Below are the code and all the weights of a small trained network. Each question names an input and a class and asks about switching units off, where a switched-off unit gives its printed mean instead of its output.

import numpy as np


def w(rows, s, z=0):
    codes = np.array(rows[::2]) - 128.0
    scale = np.full(codes.shape[1], s)
    scale[-1] = z or s
    return codes * scale


def f(y):
    return y / 2 * (1 + np.tanh(0.7978845608 * (y + 0.044715 * y**3)))


def log_softmax(a):
    a = a - a.max(-1, keepdims=True)
    return a - np.log(np.exp(a).sum(-1, keepdims=True))


def net(x, mask):
    res = np.array(x, float).reshape(1, 5) / 4 @ E
    y = f(res @ A[0][:, :-1].T + A[0][:, -1])
    res = res + np.where(mask, y, B[0][:, -1]) @ B[0][:, :-1]
    return log_softmax(res[-1] @ U[:, :-1].T + U[:, -1])


A, B = {}, {}
E = w([
[128,127,129,129,129],'x0',
[181,128,248,174,148],'x1',
[52,177,160,207,90],'x2',
[99,19,149,141,54],'x3',
[127,128,129,127,129],'x4',
],0.012)
A[0] = w([
[116,125,82,152,105,146],'n0',
[173,73,106,61,127,67],'n1',
[141,32,153,134,88,35],'n2',
[4,104,95,132,67,104],'n3',
[138,111,132,129,140,116],'n4',
[162,165,135,135,94,122],'n5',
[106,121,105,144,146,112],'n6',
[167,60,110,146,106,118],'n7',
[169,129,224,147,112,144],'n8',
[171,141,136,117,131,128],'n9',
[129,120,115,161,131,127],'n10',
[103,119,111,141,111,133],'n11',
[138,114,138,138,168,138],'n12',
[146,150,166,89,127,137],'n13',
[93,116,115,134,116,134],'n14',
[107,123,124,126,117,128],'n15',
[150,141,137,130,116,131],'n16',
[177,128,122,138,129,133],'n17',
[137,38,160,123,84,39],'n18',
[224,149,162,121,191,140],'n19',
[140,142,116,78,146,80],'n20',
[116,222,96,135,181,91],'n21',
[117,141,27,103,130,73],'n22',
[120,148,120,162,132,116],'n23',
[150,116,157,99,168,145],'n24',
[153,132,130,116,149,114],'n25',
[103,123,119,136,96,118],'n26',
[119,128,113,132,114,137],'n27',
[138,125,159,154,135,143],'n28',
[144,145,120,145,131,132],'n29',
[71,205,165,148,79,122],'n30',
[108,110,129,169,100,88],'n31',
[94,177,159,140,107,96],'n32',
[208,58,79,90,135,76],'n33',
[134,53,160,107,70,146],'n34',
[139,107,102,104,141,125],'n35',
[194,59,99,73,159,207],'n36',
[134,142,141,107,79,118],'n37',
[130,119,116,126,156,106],'n38',
[95,174,159,162,137,47],'n39',
[97,129,144,103,154,117],'n40',
[81,135,53,91,140,146],'n41',
[161,145,153,101,127,127],'n42',
[92,141,145,93,106,127],'n43',
[138,117,125,138,134,126],'n44',
[164,118,232,165,122,9],'n45',
[122,43,159,116,115,176],'n46',
[122,152,133,159,134,89],'n47',
],0.017,0.013)
B[0] = w([
[161,110,116,114,121,168],'n0',
[176,131,71,149,155,182],'n1',
[65,140,191,138,182,182],'n2',
[177,118,107,83,3,228],'n3',
[136,137,137,126,125,130],'n4',
[131,115,145,114,135,137],'n5',
[143,116,135,133,132,134],'n6',
[124,128,116,143,160,174],'n7',
[87,131,169,128,168,205],'n8',
[129,115,150,115,92,149],'n9',
[133,135,128,119,125,132],'n10',
[150,126,123,119,90,154],'n11',
[131,130,142,109,107,143],'n12',
[135,116,154,109,101,150],'n13',
[153,131,123,116,87,156],'n14',
[141,129,127,125,109,140],'n15',
[135,124,140,116,128,134],'n16',
[141,137,152,121,99,144],'n17',
[64,143,182,142,182,181],'n18',
[120,120,175,84,8,211],'n19',
[126,124,160,117,128,152],'n20',
[145,125,68,174,226,202],'n21',
[76,135,190,127,178,200],'n22',
[126,118,135,130,152,141],'n23',
[127,131,155,97,67,163],'n24',
[123,119,138,118,100,142],'n25',
[148,124,125,112,90,152],'n26',
[137,124,120,123,119,142],'n27',
[122,123,147,110,143,158],'n28',
[116,114,132,121,129,137],'n29',
[119,134,100,163,208,197],'n30',
[156,118,120,110,105,151],'n31',
[109,135,137,147,178,159],'n32',
[151,129,48,153,155,197],'n33',
[152,134,82,148,167,211],'n34',
[125,128,117,142,165,160],'n35',
[70,137,197,136,175,249],'n36',
[139,129,129,125,128,131],'n37',
[126,132,133,138,123,131],'n38',
[84,137,175,122,164,153],'n39',
[128,125,128,130,135,126],'n40',
[112,142,112,184,227,218],'n41',
[126,114,146,112,88,148],'n42',
[146,116,129,121,126,139],'n43',
[125,133,126,125,122,129],'n44',
[170,135,8,184,206,176],'n45',
[173,123,79,128,120,212],'n46',
[123,129,147,125,152,138],'n47',
],0.031,0.018)
U = w([
[6,155,230,164,176,133],'0',
[149,139,27,198,166,255],'1',
[162,100,166,81,6,67],'2',
],0.011,0.0004)

Each question gives the input, the list of numbers given to net, and the class t.
The units are the neurons (one row each of A and B). Each row of codes is followed by its name. A weight is (code - 128) times the scale printed after its matrix; where a second scale follows, it is the last column's (A, B and U).
mask holds one flag per neuron, in row order. A switched-off neuron (its flag False) gives its mean, the last column of its row in B, instead of its output. The means were averaged over made-up inputs and are rounded, as every weight is.
A unit's drop is (log p(t) with every unit on - log p(t) with that unit switched off) / (log p(t) with every unit on - log p(t) with every unit switched off).
The circuit of an input: a set's keep is (log p(t) with only the set's units on - log p(t) with every unit switched off) / (log p(t) with every unit on - log p(t) with every unit switched off). Starting from the 12 units with the biggest drops (on a tie, the unit counted first), units are removed one at a time, each time the one whose removal leaves the highest keep (on an exact tie, the one counted first), for as long as the keep stays at least 0.8.
units of the circuit, in order: the units of the circuit, biggest drop first
top k neurons: the k neurons with the biggest drops, biggest first
drop of u: that unit's drop, to one decimal
input [3,7,-8,-2,-8], class 2: units of the circuit, in order : n19
input [2,2,-7,4,4], class 0: top 3 neurons : n36, n2, n18
input [-6,6,2,5,7], class 1: top 3 neurons : n45, n36, n46
input [-8,4,8,1,-4], class 1: top 4 neurons : n45, n36, n22, n2
input [-7,3,1,6,-1], class 1: top 3 neurons : n46, n36, n34
input [0,2,7,1,0], class 1: top 4 neurons : n36, n22, n2, n18
input [-7,0,6,-2,6], class 1: top 2 neurons : n36, n22
input [8,1,-5,1,6], class 0: top 3 neurons : n36, n3, n45
input [2,-8,-6,-7,6], class 0: top 2 neurons : n22, n36
input [-4,-1,0,-7,-5], class 0: top 4 neurons : n45, n33, n46, n3
input [5,0,-4,-3,-6], class 0: top 3 neurons : n3, n36, n46
input [6,-6,-8,-3,1], class 0: top 2 neurons : n36, n22
input [6,2,1,8,3], class 1: top 2 neurons : n46, n34
input [6,-4,7,4,1], class 2: units of the circuit, in order : n3
input [1,-6,8,6,-2], class 2: drop of n3 : 0.8
input [4,-2,-8,-2,-2], class 0: drop of n36 : 1.8
input [0,-5,1,2,-8], class 2: drop of n21 : 0.2
